Here is a tiny trained network, its code and every weight. The questions are about switching its units off for an input and a class, where a switched-off unit gives its printed mean instead of its output.

import numpy as np


def w(rows, s, z=0):
    codes = np.array(rows[::2]) - 128.0
    scale = np.full(codes.shape[1], s)
    scale[-1] = z or s
    return codes * scale


def norm(h):
    return h / np.sqrt((h * h).mean(-1, keepdims=True) + 1e-5)


def f(y):
    return np.maximum(y, 0)


def log_softmax(a):
    a = a - a.max(-1, keepdims=True)
    return a - np.log(np.exp(a).sum(-1, keepdims=True))


def net(x, mask):
    res = np.array(x, float).reshape(1, 7) / 4 @ E
    u = 0
    for l in range(2):
        y = f(norm(res) @ A[l][:, :-1].T + A[l][:, -1])
        res = res + np.where(mask[u : u + 5], y, B[l][:, -1]) @ B[l][:, :-1]
        u += 5
    return log_softmax(norm(res)[-1] @ U[:, :-1].T + U[:, -1])


A, B = {}, {}
E = w([
[125,131,128,136],'x0',
[119,197,254,203],'x1',
[22,251,61,177],'x2',
[134,126,119,135],'x3',
[138,121,133,129],'x4',
[85,108,132,70],'x5',
[33,28,124,224],'x6',
],0.0066)
A[0] = w([
[111,80,102,180,3],'0.n0',
[39,112,255,64,133],'0.n1',
[226,39,199,86,174],'0.n2',
[207,167,99,127,178],'0.n3',
[54,55,118,230,120],'0.n4',
],0.01,0.0019)
B[0] = w([
[208,109,181,93,164],'0.n0',
[139,141,165,178,191],'0.n1',
[9,212,87,180,254],'0.n2',
[114,94,171,29,186],'0.n3',
[107,131,207,52,231],'0.n4',
],0.011,0.0069)
A[1] = w([
[102,166,145,64,246],'1.n0',
[107,52,3,60,231],'1.n1',
[118,184,157,183,122],'1.n2',
[109,63,158,160,47],'1.n3',
[3,140,77,162,119],'1.n4',
],0.011,0.0013)
B[1] = w([
[66,98,163,112,248],'1.n0',
[173,82,212,239,229],'1.n1',
[190,53,115,180,198],'1.n2',
[97,121,119,4,158],'1.n3',
[111,253,92,155,255],'1.n4',
],0.011,0.0077)
U = w([
[107,110,140,60,183],'0',
[106,117,119,141,199],'1',
[98,143,67,179,151],'2',
[124,114,134,147,181],'3',
[155,89,148,214,83],'4',
[112,114,121,137,147],'5',
[113,126,126,147,83],'6',
[144,83,7,116,1],'7',
],0.014,0.0069)

Each question gives the input, the list of numbers given to net, and the class t.
The units are the neurons (one row each of A and B). Each row of codes is followed by its name. A weight is (code - 128) times the scale printed after its matrix; where a second scale follows, it is the last column's (A, B and U).
mask holds one flag per neuron, layer by layer. A switched-off neuron (its flag False) gives its mean, the last column of its row in B, instead of its output. The means were averaged over made-up inputs and are rounded, as every weight is.
A unit's drop is (log p(t) with every unit on - log p(t) with that unit switched off) / (log p(t) with every unit on - log p(t) with every unit switched off).
The circuit of an input: a set's keep is (log p(t) with only the set's units on - log p(t) with every unit switched off) / (log p(t) with every unit on - log p(t) with every unit switched off). Starting from all 10 units, units are removed one at a time, each time the one whose removal leaves the highest keep (on an exact tie, the one counted first), for as long as the keep stays at least 0.8.
units of the circuit, in order: the units of the circuit, biggest drop first
most important unit: the unit with the biggest drop
k most important neurons: the k neurons with the biggest drops, biggest first
k most important neurons of layer l: the k neurons of layer l with the biggest drops, biggest first
drop when u is switched off: that unit's drop, to one decimal
input [-4,7,-8,-8,5,3,0], class 2: most important neuron	[0.n2]
input [-2,6,3,-2,0,4,1], class 4: 2 most important neurons	[0.n2, 1.n2]
input [6,6,5,-5,2,1,-5], class 4: 2 most important neurons of layer 0	[0.n2, 0.n4]
input [-2,-6,3,6,-1,4,8], class 0: units of the circuit, in order	[0.n4, 0.n2]
input [-5,-2,-5,5,-2,0,6], class 0: 2 most important neurons of layer 1	[1.n3, 1.n1]
input [0,5,-1,4,0,-4,-7], class 0: 4 most important neurons	[0.n3, 1.n1, 1.n4, 0.n1]
input [4,-8,7,4,6,-1,3], class 4: 2 most important neurons	[1.n1, 0.n2]
input [-2,-8,0,2,-7,2,7], class 4: 2 most important neurons	[1.n1, 0.n3]
input [6,3,-7,7,2,5,2], class 2: units of the circuit, in order	[0.n2, 1.n4]
input [-6,6,5,-5,-4,3,8], class 0: 2 most important neurons	[0.n4, 0.n2]
input [-5,8,2,4,7,1,-1], class 4: 2 most important neurons	[0.n2, 1.n2]
input [2,2,7,5,-4,-1,8], class 0: units of the circuit, in order	[0.n4, 1.n1]
input [-5,1,7,-1,1,1,7], class 0: 4 most important neurons	[0.n4, 0.n2, 1.n1, 0.n0]
input [3,-6,-6,1,0,-4,2], class 2: units of the circuit, in order	[0.n2]
input [3,-3,7,-2,7,-4,-7], class 0: 3 most important neurons	[0.n2, 0.n3, 1.n4]
input [0,-1,-8,6,2,-6,-7], class 2: 4 most important neurons	[0.n2, 0.n4, 0.n0, 1.n3]
input [-7,1,-8,6,-3,1,-5], class 2: 2 most important neurons	[0.n2, 0.n4]
input [-1,7,2,-2,-2,4,0], class 4: 3 most important neurons of layer 1	[1.n2, 1.n4, 1.n0]
input [8,-3,-5,-4,-1,-6,8], class 0: 2 most important neurons of layer 1	[1.n3, 1.n1]
input [1,-5,2,6,4,-6,6], class 0: most important unit	0.n4
input [4,-3,4,4,3,-5,7], class 0: drop when 0.n4 is switched off	0.3
input [-5,6,-8,8,4,-2,-5], class 2: drop when 0.n0 is switched off	0.2
input [-6,-1,-8,-4,-5,6,2], class 2: drop when 0.n2 is switched off	1.1
